Here is a tiny trained network, its code and every weight. The questions are about switching its units off for an input and a target symbol, where a switched-off unit gives its printed mean instead of its output.

import numpy as np


def w(rows, s, z=0):
    codes = np.array(rows[::2]) - 128.0
    scale = np.full(codes.shape[1], s)
    scale[-1] = z or s
    return codes * scale


def norm(h):
    return h / np.sqrt((h * h).mean(-1, keepdims=True) + 1e-5)


def f(y):
    return np.maximum(y, 0)


def softmax(a):
    e = np.exp(a - a.max(-1, keepdims=True))
    return e / e.sum(-1, keepdims=True)


def log_softmax(a):
    a = a - a.max(-1, keepdims=True)
    return a - np.log(np.exp(a).sum(-1, keepdims=True))


def net(x, mask):
    ids = ['ΘΛβζξστφω'.index(c) for c in x.split()]
    T = len(ids)
    res = E[ids] + P[:T]
    r = norm(res)
    for j in range(2):
        rows = slice(2 * j, 2 * j + 2)
        q, k, v = (r @ M[0][rows].T for M in (Q, K, V))
        z = softmax(np.where(np.tri(T) > 0, q @ k.T / 2**0.5, -1e9)) @ v
        o = O[0][rows]
        res = res + np.where(mask[j], z, o[:, -1]) @ o[:, :-1]
    y = f(norm(res) @ A[0][:, :-1].T + A[0][:, -1])
    res = res + np.where(mask[2:10], y, B[0][:, -1]) @ B[0][:, :-1]
    return log_softmax(norm(res)[-1] @ U[:, :-1].T + U[:, -1])


Q, K, V, O, A, B = {}, {}, {}, {}, {}, {}
E = w([
[149,94,144],'Θ',
[144,93,145],'Λ',
[113,95,45],'β',
[148,84,141],'ζ',
[143,108,108],'ξ',
[151,109,138],'σ',
[133,70,130],'τ',
[147,81,192],'φ',
[253,155,68],'ω',
],0.026)
P = w([
[77,229,78],'0',
[78,118,175],'1',
[82,85,172],'2',
[67,84,93],'3',
[66,91,57],'4',
[115,86,230],'5',
[67,113,17],'6',
[110,99,198],'7',
[143,129,247],'8',
[120,189,159],'9',
[40,124,2],'10',
],0.0089)
Q[0] = w([
[116,161,63],'h0',
[118,175,123],'h0',
[82,149,104],'h1',
[157,123,250],'h1',
],0.014)
K[0] = w([
[10,90,97],'h0',
[110,89,166],'h0',
[144,122,174],'h1',
[63,115,190],'h1',
],0.014)
V[0] = w([
[4,113,210],'h0',
[83,119,190],'h0',
[94,90,158],'h1',
[227,151,170],'h1',
],0.011)
O[0] = w([
[56,134,169,5],'h0',
[51,182,103,46],'h0',
[162,156,165,202],'h1',
[248,85,83,31],'h1',
],0.012,0.0031)
A[0] = w([
[126,107,61,156],'n0',
[5,95,39,162],'n1',
[119,229,137,254],'n2',
[155,65,216,161],'n3',
[173,137,180,130],'n4',
[102,31,126,179],'n5',
[19,166,118,109],'n6',
[203,139,61,124],'n7',
],0.012,0.0056)
B[0] = w([
[62,166,99,189],'n0',
[202,152,178,254],'n1',
[146,20,160,162],'n2',
[149,219,147,237],'n3',
[186,235,103,171],'n4',
[105,157,2,249],'n5',
[110,117,216,196],'n6',
[73,80,160,198],'n7',
],0.0085,0.0082)
U = w([
[117,163,157,78],'Θ',
[122,230,108,145],'Λ',
[152,249,86,70],'β',
[147,138,149,131],'ζ',
[95,125,177,242],'ξ',
[177,118,126,2],'σ',
[184,141,97,101],'τ',
[166,182,100,136],'φ',
[220,99,92,158],'ω',
],0.014,0.0048)

Each question gives the input, a string of symbols that net reads in full, and the target symbol t.
The units are the heads (2 rows each of Q, K, V and O) and the neurons (one row each of A and B). Each row of codes is followed by its name. A weight is (code - 128) times the scale printed after its matrix; where a second scale follows, it is the last column's (O, A, B and U).
mask holds one flag per unit, heads first, then neurons. A switched-off unit (its flag False) gives its mean, the last column of its rows in O or B, instead of its output. The means were averaged over made-up inputs and are rounded, as every weight is.
A unit's drop is (log p(t) with every unit on - log p(t) with that unit switched off) / (log p(t) with every unit on - log p(t) with every unit switched off).
The circuit of an input: a set's keep is (log p(t) with only the set's units on - log p(t) with every unit switched off) / (log p(t) with every unit on - log p(t) with every unit switched off). Starting from all 10 units, units are removed one at a time, each time the one whose removal leaves the highest keep (on an exact tie, the one counted first), for as long as the keep stays at least 0.8.
circuit, biggest first: the units of the circuit, biggest drop first
unit that matters most: the unit with the biggest drop
top k neurons: the k neurons with the biggest drops, biggest first
drop when u is switched off: that unit's drop, to one decimal
input Λ β β β Λ ξ, target ξ: circuit, biggest first -> h1, n2
input Λ σ β, target ξ: unit that matters most -> h0
input β φ Λ τ β τ, target Λ: top 2 neurons -> n3, n5
input Λ σ ζ φ Λ Λ Λ σ Λ Λ, target ξ: circuit, biggest first -> h0, n2
input ζ β τ, target β: circuit, biggest first -> n3, n5
input β ζ β τ, target Λ: circuit, biggest first -> n5, h1
input Λ Λ Θ Λ β ξ β β, target ξ: top 2 neurons -> n6, n3
input β ζ φ τ Λ, target Λ: top 3 neurons -> n5, n7, n2
input ζ Λ Λ Λ ζ β Θ, target β: top 2 neurons -> n5, n1
input β Θ β Λ β ζ, target Λ: drop when n4 is switched off -> 0.0
input ζ τ σ Θ Λ φ Λ Λ τ, target β: drop when n6 is switched off -> 0.1
input ζ Λ ω ξ Λ ω Θ τ σ β ξ, target ω: drop when n3 is switched off -> 0.1
